Below are the code and all the weights of a small trained network. Each question names an input and a target symbol and asks about switching units off, where a switched-off unit gives its printed mean instead of its output.

import numpy as np


def w(rows, s, z=0):
    codes = np.array(rows[::2]) - 128.0
    scale = np.full(codes.shape[1], s)
    scale[-1] = z or s
    return codes * scale


def f(y):
    return y / 2 * (1 + np.tanh(0.7978845608 * (y + 0.044715 * y**3)))


def softmax(a):
    e = np.exp(a - a.max(-1, keepdims=True))
    return e / e.sum(-1, keepdims=True)


def log_softmax(a):
    a = a - a.max(-1, keepdims=True)
    return a - np.log(np.exp(a).sum(-1, keepdims=True))


def net(x, mask):
    ids = ['αβδζηθλμπστφω'.index(c) for c in x.split()]
    T = len(ids)
    res = E[ids] + P[:T]
    u = 0
    for l in range(2):
        q, k, v = (res @ M[l].T for M in (Q, K, V))
        z = softmax(np.where(np.tri(T) > 0, q @ k.T / 4**0.5, -1e9)) @ v
        res = res + np.where(mask[u], z, O[l][:, -1]) @ O[l][:, :-1]
        u += 1
        y = f(res @ A[l][:, :-1].T + A[l][:, -1])
        res = res + np.where(mask[u : u + 4], y, B[l][:, -1]) @ B[l][:, :-1]
        u += 4
    return log_softmax(res[-1] @ U[:, :-1].T + U[:, -1])


Q, K, V, O, A, B = {}, {}, {}, {}, {}, {}
E = w([
[174,212,180,96],'α',
[181,70,216,139],'β',
[136,163,134,177],'δ',
[187,167,161,185],'ζ',
[21,106,206,69],'η',
[129,73,127,127],'θ',
[114,145,159,189],'λ',
[170,85,130,98],'μ',
[66,98,1,171],'π',
[111,160,151,173],'σ',
[185,156,117,85],'τ',
[171,60,191,155],'φ',
[173,161,135,185],'ω',
],0.022)
P = w([
[212,5,123,22],'0',
[213,120,135,154],'1',
[188,130,132,143],'2',
[168,142,141,134],'3',
[154,154,146,119],'4',
[140,153,155,115],'5',
[128,162,157,109],'6',
[118,161,164,106],'7',
[112,162,164,102],'8',
[103,159,168,102],'9',
[94,156,174,103],'10',
[88,156,180,107],'11',
[87,161,181,103],'12',
[81,149,182,105],'13',
],0.011)
Q[0] = w([
[121,147,91,84],'0.h0',
[109,98,163,75],'0.h0',
[118,173,108,254],'0.h0',
[131,150,161,115],'0.h0',
],0.017)
K[0] = w([
[165,125,189,172],'0.h0',
[2,95,158,105],'0.h0',
[198,130,166,123],'0.h0',
[119,64,117,160],'0.h0',
],0.014)
V[0] = w([
[142,79,62,125],'0.h0',
[136,96,111,67],'0.h0',
[255,119,162,106],'0.h0',
[178,154,73,51],'0.h0',
],0.0077)
O[0] = w([
[143,155,39,125,207],'0.h0',
[147,190,113,61,159],'0.h0',
[75,57,253,203,253],'0.h0',
[161,19,132,202,226],'0.h0',
],0.0078,0.0033)
A[0] = w([
[88,86,213,125,157],'0.n0',
[30,7,134,112,33],'0.n1',
[5,139,175,168,1],'0.n2',
[254,95,105,61,106],'0.n3',
],0.0086,0.0065)
B[0] = w([
[94,112,158,46,254],'0.n0',
[124,254,36,60,229],'0.n1',
[222,128,115,186,214],'0.n2',
[187,174,101,202,236],'0.n3',
],0.0082,0.0078)
Q[1] = w([
[54,134,180,174],'1.h0',
[155,81,118,82],'1.h0',
[199,105,181,255],'1.h0',
[105,172,111,60],'1.h0',
],0.0079)
K[1] = w([
[189,38,157,1],'1.h0',
[86,128,176,121],'1.h0',
[178,36,95,111],'1.h0',
[114,200,111,169],'1.h0',
],0.0082)
V[1] = w([
[1,240,223,28],'1.h0',
[228,72,193,169],'1.h0',
[10,81,133,70],'1.h0',
[9,108,156,227],'1.h0',
],0.0061)
O[1] = w([
[150,179,93,154,7],'1.h0',
[192,72,2,195,118],'1.h0',
[167,124,137,187,49],'1.h0',
[124,93,116,45,47],'1.h0',
],0.0095,0.011)
A[1] = w([
[165,139,212,53,203],'1.n0',
[1,91,102,109,87],'1.n1',
[122,145,15,185,1],'1.n2',
[129,161,99,86,217],'1.n3',
],0.0089,0.0065)
B[1] = w([
[168,83,39,55,254],'1.n0',
[205,254,112,153,209],'1.n1',
[240,93,169,8,166],'1.n2',
[28,81,132,220,242],'1.n3',
],0.0095,0.0079)
U = w([
[253,124,37,69,139],'α',
[175,148,52,159,223],'β',
[92,215,122,185,139],'δ',
[25,62,69,183,72],'ζ',
[131,131,154,119,114],'η',
[135,139,156,114,110],'θ',
[169,191,169,155,1],'λ',
[55,110,170,134,185],'μ',
[148,215,227,115,21],'π',
[93,69,100,141,136],'σ',
[70,111,172,15,173],'τ',
[91,84,110,125,161],'φ',
[87,126,155,148,88],'ω',
],0.013,0.0093)

Each question gives the input, a string of symbols that net reads in full, and the target symbol t.
The units are the heads (4 rows each of Q, K, V and O) and the neurons (one row each of A and B). Each row of codes is followed by its name. A weight is (code - 128) times the scale printed after its matrix; where a second scale follows, it is the last column's (O, A, B and U).
mask holds one flag per unit, layer by layer, with each layer's heads first. A switched-off unit (its flag False) gives its mean, the last column of its rows in O or B, instead of its output. The means were averaged over made-up inputs and are rounded, as every weight is.
A unit's drop is (log p(t) with every unit on - log p(t) with that unit switched off) / (log p(t) with every unit on - log p(t) with every unit switched off).
The circuit of an input: a set's keep is (log p(t) with only the set's units on - log p(t) with every unit switched off) / (log p(t) with every unit on - log p(t) with every unit switched off). Starting from all 10 units, units are removed one at a time, each time the one whose removal leaves the highest keep (on an exact tie, the one counted first), for as long as the keep stays at least 0.8.
circuit, biggest first: the units of the circuit, biggest drop first
most important unit: the unit with the biggest drop
top k neurons in layer l: the k neurons of layer l with the biggest drops, biggest first
drop of u: that unit's drop, to one decimal
input τ π π π θ α α α ω π π π ζ τ, target β: circuit, biggest first	[0.h0 1.n3]
input π δ δ α δ θ τ θ π α, target β: top 2 neurons in layer 0	[0.n1 0.n3]
input μ π α θ τ θ α μ, target β: circuit, biggest first	[0.h0 1.n3 1.h0]
input θ π η π ζ π φ σ, target μ: circuit, biggest first	[1.n1 0.h0]
input θ π π ω π δ π π β τ μ α φ ω, target μ: top neuron in layer 0	[0.n3]
input β π π ω, target λ: top 3 neurons in layer 0	[0.n1 0.n0 0.n2]
input α τ ω τ π α θ τ ω θ δ λ, target β: circuit, biggest first	[1.h0 0.h0 0.n2]
input τ α ω, target ζ: circuit, biggest first	[0.h0 1.h0 0.n3]
input η σ π β β α π τ ω π π π σ ζ, target π: top 3 neurons in layer 0	[0.n3 0.n0 0.n1]
input δ π π τ π π τ α π μ α τ μ, target β: top 3 neurons in layer 0	[0.n3 0.n0 0.n2]
input α φ μ π π θ θ π η θ, target τ: circuit, biggest first	[0.n1 1.h0 0.h0]
input π τ α ζ φ τ, target β: top 2 neurons in layer 1	[1.n0 1.n3]
input θ π α π π π α α, target δ: top 2 neurons in layer 0	[0.n3 0.n0]
input π ω α δ β δ θ, target α: most important unit	0.h0
input π π β π α α ω θ φ α, target δ: top 2 neurons in layer 0	[0.n3 0.n2]
input α ω π π π δ λ π α σ, target β: top 2 neurons in layer 0	[0.n0 0.n3]
input β α α π π β β π π π τ ζ, target λ: top 3 neurons in layer 0	[0.n1 0.n0 0.n2]
input η α θ α σ η φ ω σ ω σ ω π, target α: top 2 neurons in layer 0	[0.n1 0.n2]
input α π α α π α ζ μ π σ, target β: top 3 neurons in layer 0	[0.n2 0.n1 0.n0]
input δ α σ ω α δ ζ α π π λ φ, target α: circuit, biggest first	[0.h0]
input π ω λ δ α θ ζ η ω ω δ, target τ: drop of 1.n0	0.2
input π β ω α ω σ φ β θ α, target β: drop of 0.h0	0.5
input α π η δ δ ω π π θ π ω π ζ, target β: drop of 0.n0	-0.1
